Below are the code and all the weights of a small trained network. Each question names an input and a class and asks about switching units off, where a switched-off unit gives its printed mean instead of its output.

import numpy as np


def w(rows, s, z=0):
    codes = np.array(rows[::2]) - 128.0
    scale = np.full(codes.shape[1], s)
    scale[-1] = z or s
    return codes * scale


def norm(h):
    return h / np.sqrt((h * h).mean(-1, keepdims=True) + 1e-5)


def f(y):
    return np.maximum(y, 0)


def log_softmax(a):
    a = a - a.max(-1, keepdims=True)
    return a - np.log(np.exp(a).sum(-1, keepdims=True))


def net(x, mask):
    res = np.array(x, float).reshape(1, 2) / 4 @ E
    u = 0
    for l in range(4):
        y = f(norm(res) @ A[l][:, :-1].T + A[l][:, -1])
        res = res + np.where(mask[u : u + 8], y, B[l][:, -1]) @ B[l][:, :-1]
        u += 8
    return log_softmax(norm(res)[-1] @ U[:, :-1].T + U[:, -1])


A, B = {}, {}
E = w([
[62,54,39,207,143],'x0',
[112,87,222,172,2],'x1',
],0.0087)
A[0] = w([
[81,161,105,80,146,49],'L0N0',
[120,112,186,134,91,180],'L0N1',
[109,144,105,99,109,74],'L0N2',
[82,203,100,122,216,90],'L0N3',
[228,87,38,130,164,204],'L0N4',
[145,148,88,128,134,5],'L0N5',
[110,178,214,3,96,159],'L0N6',
[103,148,122,53,146,60],'L0N7',
],0.0061,0.0029)
B[0] = w([
[88,128,174,103,156,143],'L0N0',
[111,165,87,195,180,210],'L0N1',
[104,165,146,149,119,128],'L0N2',
[36,135,196,122,102,194],'L0N3',
[75,165,195,205,78,211],'L0N4',
[71,113,95,55,104,130],'L0N5',
[139,2,89,153,145,254],'L0N6',
[106,50,46,164,52,151],'L0N7',
],0.0065,0.0052)
A[1] = w([
[117,159,72,133,203,91],'L1N0',
[159,80,108,113,165,148],'L1N1',
[148,126,141,97,123,20],'L1N2',
[121,110,108,206,135,132],'L1N3',
[191,134,163,51,111,4],'L1N4',
[164,152,114,99,121,16],'L1N5',
[139,231,93,89,201,110],'L1N6',
[249,149,159,61,129,42],'L1N7',
],0.011,0.0028)
B[1] = w([
[124,142,121,114,40,197],'L1N0',
[123,162,177,113,167,167],'L1N1',
[195,138,150,148,142,140],'L1N2',
[180,115,148,79,170,253],'L1N3',
[197,93,50,109,161,181],'L1N4',
[105,121,126,103,158,136],'L1N5',
[42,180,97,123,9,199],'L1N6',
[254,72,84,132,201,204],'L1N7',
],0.0098,0.0061)
A[2] = w([
[66,106,57,142,169,37],'L2N0',
[196,98,226,152,90,155],'L2N1',
[165,90,229,117,150,94],'L2N2',
[149,65,71,89,153,156],'L2N3',
[90,142,227,75,205,142],'L2N4',
[154,123,166,177,2,2],'L2N5',
[195,199,215,102,148,172],'L2N6',
[140,121,101,137,166,145],'L2N7',
],0.0087,0.003)
B[2] = w([
[204,106,90,124,95,172],'L2N0',
[89,212,107,122,107,254],'L2N1',
[98,157,147,57,97,223],'L2N2',
[128,79,168,118,201,209],'L2N3',
[59,144,179,48,216,167],'L2N4',
[122,253,93,81,23,190],'L2N5',
[117,65,24,159,179,184],'L2N6',
[151,128,146,180,75,163],'L2N7',
],0.0071,0.0065)
A[3] = w([
[67,38,82,182,124,110],'L3N0',
[49,158,216,57,220,1],'L3N1',
[170,150,121,25,82,178],'L3N2',
[109,152,39,67,193,150],'L3N3',
[142,155,148,159,152,90],'L3N4',
[154,63,165,148,148,56],'L3N5',
[153,2,103,207,165,98],'L3N6',
[121,181,218,147,76,38],'L3N7',
],0.0087,0.003)
B[3] = w([
[174,129,141,71,146,211],'L3N0',
[73,74,207,112,219,219],'L3N1',
[48,89,114,183,135,254],'L3N2',
[141,123,254,167,84,230],'L3N3',
[111,140,144,148,132,128],'L3N4',
[167,120,149,130,73,176],'L3N5',
[233,108,79,75,192,254],'L3N6',
[101,149,37,80,29,182],'L3N7',
],0.0084,0.0052)
U = w([
[73,149,105,118,26,178],'0',
[253,56,95,105,153,132],'1',
[54,94,241,110,195,118],'2',
[153,172,164,210,155,33],'3',
[142,201,137,224,191,6],'4',
],0.018,0.011)

Each question gives the input, the list of numbers given to net, and the class t.
The units are the neurons (one row each of A and B). Each row of codes is followed by its name. A weight is (code - 128) times the scale printed after its matrix; where a second scale follows, it is the last column's (A, B and U).
mask holds one flag per neuron, layer by layer. A switched-off neuron (its flag False) gives its mean, the last column of its row in B, instead of its output. The means were averaged over made-up inputs and are rounded, as every weight is.
A unit's drop is (log p(t) with every unit on - log p(t) with that unit switched off) / (log p(t) with every unit on - log p(t) with every unit switched off).
top k neurons: the k neurons with the biggest drops, biggest first
k most important neurons of layer l: the k neurons of layer l with the biggest drops, biggest first
drop of u: that unit's drop, to one decimal
input [-7,6], class 1: top 3 neurons -> L1N7, L0N4, L0N3
input [0,3], class 2: top 3 neurons -> L1N3, L1N6, L0N1
input [3,3], class 2: top 2 neurons -> L1N3, L1N6
input [7,-7], class 0: top 3 neurons -> L1N0, L0N6, L1N7
input [-4,3], class 1: top 4 neurons -> L0N4, L0N3, L1N6, L2N5
input [4,3], class 1: top 2 neurons -> L1N0, L0N4
input [3,-3], class 2: 4 most important neurons of layer 1 -> L1N7, L1N4, L1N6, L1N3
input [5,-5], class 0: top 3 neurons -> L0N6, L1N0, L1N7
input [-5,4], class 1: top 4 neurons -> L0N4, L0N3, L1N7, L1N6
input [7,6], class 1: top 2 neurons -> L1N6, L0N4
input [-2,3], class 2: top 3 neurons -> L1N6, L0N1, L0N6
input [2,-2], class 2: top neuron -> L0N4
input [0,1], class 2: drop of L1N3 -> 0.0
input [-7,5], class 1: drop of L1N7 -> 1.5
input [8,7], class 1: drop of L0N3 -> 0.3
input [3,-5], class 0: top neuron -> L0N6
